Below is a small trained network, with its code and all its weights. Each question gives an input and a target symbol and asks what happens when units are switched off, that is, made to give their printed mean instead of their output.

import numpy as np


def w(rows, s, z=0):
    codes = np.array(rows[::2]) - 128.0
    scale = np.full(codes.shape[1], s)
    scale[-1] = z or s
    return codes * scale


def norm(h):
    return h / np.sqrt((h * h).mean(-1, keepdims=True) + 1e-5)


def f(y):
    return y / 2 * (1 + np.tanh(0.7978845608 * (y + 0.044715 * y**3)))


def softmax(a):
    e = np.exp(a - a.max(-1, keepdims=True))
    return e / e.sum(-1, keepdims=True)


def log_softmax(a):
    a = a - a.max(-1, keepdims=True)
    return a - np.log(np.exp(a).sum(-1, keepdims=True))


def net(x, mask):
    ids = ['βγεητω'.index(c) for c in x.split()]
    T = len(ids)
    res = E[ids] + P[:T]
    u = 0
    for l in range(2):
        q, k, v = (norm(res) @ M[l].T for M in (Q, K, V))
        z = softmax(np.where(np.tri(T) > 0, q @ k.T / 2**0.5, -1e9)) @ v
        res = res + np.where(mask[u], z, O[l][:, -1]) @ O[l][:, :-1]
        u += 1
        y = f(norm(res) @ A[l][:, :-1].T + A[l][:, -1])
        res = res + np.where(mask[u : u + 4], y, B[l][:, -1]) @ B[l][:, :-1]
        u += 4
    return log_softmax(norm(res)[-1] @ U[:, :-1].T + U[:, -1])


Q, K, V, O, A, B = {}, {}, {}, {}, {}, {}
E = w([
[146,72,128,102],'β',
[88,50,160,151],'γ',
[137,3,212,157],'ε',
[60,106,170,29],'η',
[120,137,57,119],'τ',
[207,117,139,108],'ω',
],0.018)
P = w([
[145,126,61,254],'0',
[154,125,79,248],'1',
[150,158,86,247],'2',
[156,168,95,239],'3',
[187,122,74,227],'4',
[196,115,83,209],'5',
[101,243,82,212],'6',
[184,179,99,135],'7',
],0.0054)
Q[0] = w([
[174,2,196,201],'0.h1',
[129,215,235,104],'0.h1',
],0.0063)
K[0] = w([
[49,215,95,3],'0.h1',
[55,51,8,235],'0.h1',
],0.0051)
V[0] = w([
[194,140,176,155],'0.h1',
[138,72,185,1],'0.h1',
],0.0083)
O[0] = w([
[137,131,240,214,181],'0.h1',
[64,246,178,82,255],'0.h1',
],0.011,0.00073)
A[0] = w([
[150,127,135,1,254],'0.n1',
[126,95,164,71,45],'0.n2',
[129,121,144,173,14],'0.n3',
[129,157,151,145,6],'0.n4',
],0.012,0.0031)
B[0] = w([
[141,211,152,207,255],'0.n1',
[2,164,39,82,151],'0.n2',
[139,88,52,55,127],'0.n3',
[142,20,177,89,107],'0.n4',
],0.0078,0.0052)
Q[1] = w([
[157,189,247,199],'1.h1',
[126,16,32,1],'1.h1',
],0.0037)
K[1] = w([
[175,113,3,157],'1.h1',
[54,8,217,19],'1.h1',
],0.0048)
V[1] = w([
[3,65,106,103],'1.h1',
[194,176,38,161],'1.h1',
],0.013)
O[1] = w([
[255,154,116,37,6],'1.h1',
[85,187,58,225,255],'1.h1',
],0.0074,0.0046)
A[1] = w([
[70,212,54,95,255],'1.n1',
[150,34,143,192,106],'1.n2',
[128,68,107,175,203],'1.n3',
[229,173,198,254,138],'1.n4',
],0.0098,0.0069)
B[1] = w([
[203,136,164,202,255],'1.n1',
[76,100,26,15,180],'1.n2',
[148,207,168,154,209],'1.n3',
[7,114,172,143,212],'1.n4',
],0.011,0.0096)
U = w([
[106,165,88,71,109],'β',
[167,83,118,74,254],'γ',
[168,12,213,103,193],'ε',
[169,199,191,76,51],'η',
[190,58,45,189,154],'τ',
[63,65,148,184,79],'ω',
],0.011,0.0038)

Each question gives the input, a string of symbols that net reads in full, and the target symbol t.
The units are the heads (2 rows each of Q, K, V and O) and the neurons (one row each of A and B). Each row of codes is followed by its name. A weight is (code - 128) times the scale printed after its matrix; where a second scale follows, it is the last column's (O, A, B and U).
mask holds one flag per unit, layer by layer, with each layer's heads first. A switched-off unit (its flag False) gives its mean, the last column of its rows in O or B, instead of its output. The means were averaged over made-up inputs and are rounded, as every weight is.
A unit's drop is (log p(t) with every unit on - log p(t) with that unit switched off) / (log p(t) with every unit on - log p(t) with every unit switched off).
The circuit of an input: a set's keep is (log p(t) with only the set's units on - log p(t) with every unit switched off) / (log p(t) with every unit on - log p(t) with every unit switched off). Starting from all 10 units, units are removed one at a time, each time the one whose removal leaves the highest keep (on an exact tie, the one counted first), for as long as the keep stays at least 0.8.
circuit, biggest first: the units of the circuit, biggest drop first
k most important neurons: the k neurons with the biggest drops, biggest first
top k neurons in layer l: the k neurons of layer l with the biggest drops, biggest first
drop when u is switched off: that unit's drop, to one decimal
input β ω β β τ β, target β: 2 most important neurons -> 1.n2; 0.n1
input ε ε γ ε γ ε η, target η: 3 most important neurons -> 0.n1; 1.n4; 0.n2
input τ η η, target τ: circuit, biggest first -> 1.n1; 0.h1; 1.n4
input ε β γ β, target γ: circuit, biggest first -> 0.n1; 1.h1; 1.n1
input η ε β, target η: circuit, biggest first -> 0.h1; 1.h1
input τ τ β, target τ: circuit, biggest first -> 0.h1
input τ ε β γ ε τ ε, target γ: circuit, biggest first -> 1.n2; 0.n1; 1.n1; 1.h1
input η γ τ ω ω τ τ γ, target τ: circuit, biggest first -> 0.h1; 1.n4
input γ ω γ β γ η γ, target η: 2 most important neurons -> 1.n4; 0.n1
input ω τ ε ε γ ε β, target β: top 2 neurons in layer 1 -> 1.n2; 1.n3
input τ η τ β η, target τ: top 3 neurons in layer 1 -> 1.n1; 1.n4; 1.n3
input τ β τ τ β γ, target τ: top 2 neurons in layer 1 -> 1.n4; 1.n3
input ε τ γ, target γ: top 2 neurons in layer 1 -> 1.n2; 1.n1
input ε β γ ω η η ε β, target η: circuit, biggest first -> 0.h1
input τ ε η η β ε, target η: drop when 1.h1 is switched off -> 0.2
input γ ω τ ε η ω ω ω, target ω: drop when 0.n1 is switched off -> 0.0
input ε ε β, target ε: drop when 0.n1 is switched off -> 0.9
